Each row has a name. After each piece below comes the name of the row it's from, unless a question asks for something else. Each question is about the rows just above it.

[ 79 158 164  84 125 155  72  83 108 104 170 131 112 109 156  66  70  68
 126 110 145 137 159] -> mupev
[104 159 143  94  35 151  60 156 184 169  92  82  99 136 165  66 124 104
  65 145 109 177 190] -> pomef
[135 134  74 174  72 158 151 162 154  69  63  95 150 136 147 132  85  94
  99 117  91 109  80] -> dere
[127 127 126 126 128 128 127 126 127 127 127 128 128 126 126 126 127 127
 126 127 128 126 127] -> ziku
[158  85 135  93 136  95 154 151  69 134 162  80  63  99 109 150 132  72
 174 147  74  91 117] -> ziluk
[138 105 129  96 124 116 130 138  97 134 145 100  91 103 119 127 127  87
 142 141  99 107 127] -> Kofal
[ 76 146 175 158  97  77  98  90 101  65 125  79  83 178 164 119  57 119
 144  59  91 158 114] -> lif
[158  90 138  82 127 104 145 156  76 144 163  77  60  95 113 139 134  64
 167 154  75  96 130] -> lizi
[131  95  98 121 113 100 134 129 112 121 100 106 111 112  99 134 133 125
 115 121 100 103  99] -> dazu
[145] with +1 step of 1 on every entry: : [146]
[151  69 134 162  80  63  99 109 150 132  72 174 147  74  91 117 158  85
 135  93 136  95 154] is which row reordered? : ziluk
find: [158  85 135  93 136  95 154 151  69 134 162  80  63  99 109 150 132  72
 174 147  74  91 117] : ziluk
Move every entry of [126 127 128] by +1 step of 1. : [127 128 129]

[145 227  91  85 188 214  59 179 195 159]  Mig
[153 123  79  39 109  33  85 222 127  48]  loviv
[159  85 179 188 195  58 214 227  91 145]  Sev
Move every entry of [227] by -1 step of 1. : [226]
Put [ 33  39  48  79  85 109 123 127 153 222] back in order: which row is it? : loviv
Which row holds this, read backwards? [227 214  58 195 188 179  85] : Sev
[ 59 179 195 159 145 227  91  85 188 214] is which row reordered? : Mig
Shift each entry of [91] by -1 times 1: : [90]
Move every entry of [195  58] by +1 step of 1. : [196  59]

[133  76  92  58] -> zeve
[221 147  87  51] -> galag
[ 81 149 178 168] -> Gire
[179 133 207 141] -> Beb
[168 178 149  80] -> mep
[104 109 182  49] -> telon
The entry that follows [81]: : [149]
What comes right after [179] in the named rows? : [133]
Which row holds [147 221] read backwards? : galag
[178 149  80 168] is which row reordered? : mep

[ 64 139 155 175] -> Lali
[141  52  82 136] -> Dezus
[ 97 145 172 167] -> tidet
[112 188 127 218] -> fus
[ 97 145 142  38] -> pofi
[ 82  52 136 140] -> Sufa
[134 176 135 121] -> Buki
[155 139  63 175] -> mos
Shift each entry of [155] by -1 times 1: : [154]
Right after [141] comes : [52]
Put [155 175 139  64] back in order: which row is it? : Lali
[140  82  52 136] is which row reordered? : Sufa
The entry that follows [134]: : [176]

[107 141 126 102]  vab
[155 158  31 221]  Somid
[ 91 117  51 196]  Kis
[157  72 125 102]  bif
[ 77 166 142 121]  bufi
[221  31 158 156]  sisig
The entry that follows [126]: : [102]
Which row holds these entries in another order? [196  91 117  51] : Kis
Which row holds these entries in another order? [ 31 221 155 158] : Somid
find: [221  31 158 156] : sisig
[ 51 117] is which row, read backwards? : Kis
Shift each entry of [166] by -1 times 1: : [165]

[177 119 155 215  69 132  40 138 134 145 105  28 195]  dadid
[136 182 177 114 148 112 121 150  93 114 155 117 133]  fanul
[ 88 143 106 177 119 147 136 196 140 100 148 121  97]  vibap
[144 188 102 105 161 114 175 113  93  70 150 119 183]  mimu
[183 161 175 105 188 102 144 113 114 150  93  70 120]  sak
[175 114 161 105 102 188] is which row, read backwards? : mimu
[175 105 188 102] with -1 step of 1 on every entry: : [174 104 187 101]
[215 155] is which row, read backwards? : dadid
[119] with +1 step of 1 on every entry: : [120]
Which row holds this, read backwards? [155 114  93 150] : fanul
The entry that follows [147]: : [136]
Put [161 175 105 188 102 144 113 114 150  93  70 120 183] back in order: which row is it? : sak

[182  91  87  81 105  87 111 107 101 126 170 163 132 138 128 119 128 119
 134 122 138 118 135 130 124 126 135 128 120 116 121 141 130 123 137 124
 118 131 137 135 119] -> funi
[114 207 108  76 121  97 134 114  95  88  66  54  56  86 122  73  70 185
 114  72  68  99 128  95 156 110 134 184  96 125 145 106  45  92 116 198
 152 199  84 142 161] -> vilor
[139 129 136 128 125 132 125 117 125 126 131 118 123 113 118 132 125 126
 122 123 120 118 139 136 127 107 122 146 131 137 122 124 113 135 122 128
 122 132 129 149 124] -> vudu
[128 136 121 124  99 118 129 117 129 124 131 109 107 116 121 115 120 133
 115 123 117 116 133 125 141 119 122 143 126 124 112 126 103 119 116 128
 126 130 119 145 130] -> gat
[ 98 103 156 124 159 152 120 117 101 127 114 156 136 127 107 122 119  94
 155  99 130 107 131 155  98  97 110 123  90 109 117 120 131 146 142 112
 104 129 150 147  94] -> Nef
[ 89  89 183 110 150 174  97 127  96 113 102 166 146 104 102 134 112  85
 167  89 116 109 140 182  91  87  81 105  87 112 107 101 126 170 163 108
 111 128 167 141  87] -> mosop
[141 119 121 123 135 122 110 131 128 113 117 114 129 111 121 140 130 127
 111 132 118 136 118 117 119 123 122 120 142 139 140 112 132 128 115 129
 129 118 115 105 127] -> Gir
[133 129 123 122 140 125 124 128 125 123 121 124 130 127 132 131 122 131
 127 125 123 130 120 119 119 125 130 125 124 134 137 123 128 126 124 131
 129 130 122 119 131] -> Sifi
[151 120 111 121 141 111 106 130 131 104 114 103 122 109 118 141 127 130
 102 134 112 138 107 105 119 119 124 125 141 146 149 104 130 123 101 132
 128 115 101 103 130] -> baro
[155  99 130 107 131 155  97  97 116 125 123 129 135 120 126 134 118 118
 132 115 121 120 127 131 106 107 120 125 117 135 127 121 122 135 129 122
 118 128 132 130 119] -> buzun
[ 83 128  97 186 155 101 202  85 100 196 155 150 132 188 108  80 177  95
 113 141 203  95 142  98 126 154 197 140 142  61 114 204 174  71 121 112
  75 124 137 138  87] -> Dazud
[135 124 127 121 134 129 120 123 122 122 123 123 130 120 129 133 120 125
 126 122 119 126 124 124 115 116 124 126 124 136 130 120 122 130 125 126
 124 127 125 124 126] -> nuvuf
Which row holds [163 170 126 101 107 112  87 105  81  87  91 182] read backwards? : mosop
Which row holds this, read backwards? [141 118] : baro
[ 97  98 155 131 107 130  99 155] is which row, read backwards? : Nef
Which row holds this, read backwards? [115 128 132 112 140 139 142 120 122 123 119] : Gir

[100 121 127 149 151 136 158  75 111 124 123 108 139 150 119 121] : Giso
[ 92 139 147 124 138 138  36 101 123 148  68 108 118 112 110 147] : Ral
[151  92 139 147 124 138 135  36 101 120 162 104 175 122 110 120] : fota
[151  92 139 147 124 138 135  36 101 123 148  68 108 124 111 126] : melam
Which row holds [108  68 148 123 101  36 135 138 124 147 139  92] read backwards? : melam
find: [ 92 139 147 124 138 138  36 101 123 148  68 108 118 112 110 147] : Ral

[ 60  92 176 130 156 145 141  90  70 122 137 137 138 174 158 120 146 143
  42 126 116  93 107 144  75 161 105 108 196] = Pati
[ 60  92 176 130 156 145 141  90  70 122 137 137 138 174 158 120 146 143
  42 126 116  93 107 144  75 161  94 106  60] = Tenul
[ 96 105 168 132 110 153 104 172 157  52 157 125 150 116 159 155 103 165
  42 145 144 121 120 114 103 109  56 174 146] = dus
[ 60  92 176 130 156 145 141  90  70 122 137 137 138 174 158 120 146 143
  42 126 116  93 107 144  75 161  94 106  60] is in which row? : Tenul
[196 108 105 161  75 144 107  93 116 126  42 143 146 120 158 174 138 137
 137 122  70  90 141 145 156 130 176  92  60] is which row reordered? : Pati

[113 138 138 176 102 113 109  87 157  99 133] : som
[155 148 150 158  93 111 134  93 117 110  98] : tek
[ 72 131 128 108 144  88 127  71  90  96 172] : zafe
[105 166  84  78 106 152 154 159 198  92 116] : mela
[173 161 123 161 112  96 131 145  75 138  79] : Sifa
[135 111 143  73 139 188  74 127 153 160 144] : zaru
[125  75 110 192 122 147 151 209 143 143 208] : kat
[122 105 102 127 105 109 125 193 147 141 156] : Patar
[125 111 127 150 112 120 174 138 116 145 126] : vulup
[172 149 115  89 138 134 118 182 179  55 132] : Vid
[124 130 130 163 159  62 198 101  91 158  74] : vevon
[ 78 119 183 112 159 145 146 152 107 145 110] : foto
The entry that follows [55]: : [132]
What comes right after [89] in the named rows? : [138]
Which row holds these entries in another order? [116  92 198 159 154 152 106  78  84 166 105] : mela
Shift each entry of [159 198] by -1 times 1: : [158 197]
Shift each entry of [124 130 130] by -1 times 1: : [123 129 129]

[139 127 124 113 132 141 131 127 133 130 153 127 134 133 128 136 189 116
 143 144  77 131 130 148 131 125 124 134 125 132 129 144 107 141 125 124
 170 114 160 120 139 139] = Pofuz
[110 129 133 127 130 137 116 121 115 126 185 127 145 121 134 139  60 139
 164 120 120 131 122 130 125 134 131  94 122 136 120 157 128 135 131 123
 108 124  97 143 129 125] = gavo
[155 128 129 112 123 142 122 129 131 129 162 129 131 134 131 144 116 143
 189  77 136 127 114 139 128 130 132 109 126 144 115 127 138 137 140 134
  90 123  79 102 134 121] = neka
[130 127 124 131 117 132 117  98 125 129 122 128 128 135 132 127 138 127
 121 125 171 123 134 118 123 135  98 145 128 125 167 135 130 130 138 125
 134 128 118 161 127 129] = gilet
[124 130 124 118 122 134 125 106 132 124 196 126 130 137 139 125 142 144
 118 119  53 129 133 117 133 118 140 134 120 124 109 110 148 122 147 135
 125 121 124 135 128 126] = Dad
[116 130 128 126 133 115 120 120 132 128 133 131 134 139 139 130 164 120
 120 139  60 130 134 114 117 133 127 132 115 133 114 134 140 134 117 116
 139 133 126 124 128 126] = sivev
Which row holds [ 60 139 120 120 164] read backwards? : sivev
Which row holds this, read backwards? [ 77 144 143 116 189 136] : Pofuz

[ 96 204 180  95 123 159 114 118 133 139 102  76  93 140 147 133  68 103
 164 107 172 184 107 165 138 103] : Fuve
[ 98 150 105 143 137 101  85 103 140 119 140 111 145  60 147 155 117 130
 116 206 134  95  91 162 174 187] : lito
[171 124 126 154  81 119 100 124 109  94 127  92  90 119 114 168 174  88
 125 120 208 189 183  96 104 158] : tuget
[109 168 124 104  96 119 124 159 174  81 126 127  92 114 119 183  94  90
 171 100 125  88 189 120 208 154] : gomek
[117 190 190  59 151  98 115 110 132 141  93  96  86 158 138 176 139 100
 144 163 172 119 196 126 128 113] : virit
[ 68 102 159  76 184 172 118 140 114  95 204 123 164 103 133  93  96 180
 107 138 102 147 133 139 165 107] : suveg
find: [ 68 102 159  76 184 172 118 140 114  95 204 123 164 103 133  93  96 180
 107 138 102 147 133 139 165 107] : suveg
Shift each entry of [96] by +1 times 1: : [97]
[107 165 139 133 147 102 138 107 180  96  93 133 103 164 123 204  95 114
 140 118 172 184  76 159 102  68] is which row reordered? : suveg
[158 104  96 183 189 208 120 125  88 174 168 114 119  90  92 127  94 109
 124 100 119  81 154 126 124 171] is which row reordered? : tuget
[154 208 120 189  88 125 100 171  90  94 183 119 114  92 127 126  81 174
 159 124 119  96 104 124 168 109] is which row reordered? : gomek
Which row holds these entries in another order? [164 107 172 184 107 165 138 103  96 204 180  95 123 159 114 118 133 139
 102  76  93 140 147 133  68 103] : Fuve
[103 140 119 140] with +1 step of 1 on every entry: : [104 141 120 141]

[206 136 157  99 113 111]  Zufo
[111 140  85 124 113 124]  ropod
[127 114 118 133 113 140]  zeniz
[111 206  99 135 113 156]  ribe
[113 126 120 157 114 118]  buf
[206 113 156 111  99 136]  Puv
[114 126  57 142  86 115]  Lek
[122 188  57 113  86 112]  gif
Which row holds these entries in another order? [113 114 118 120 126 157] : buf
Where do [113 126 120 157 114 118] appear? : buf
find: [111 140  85 124 113 124] : ropod
Which row holds these entries in another order? [ 99 111 113 136 156 206] : Puv
Right after [120] comes : [157]
[156  99 111 136 206 113] is which row reordered? : Puv
find: [111 206  99 135 113 156] : ribe

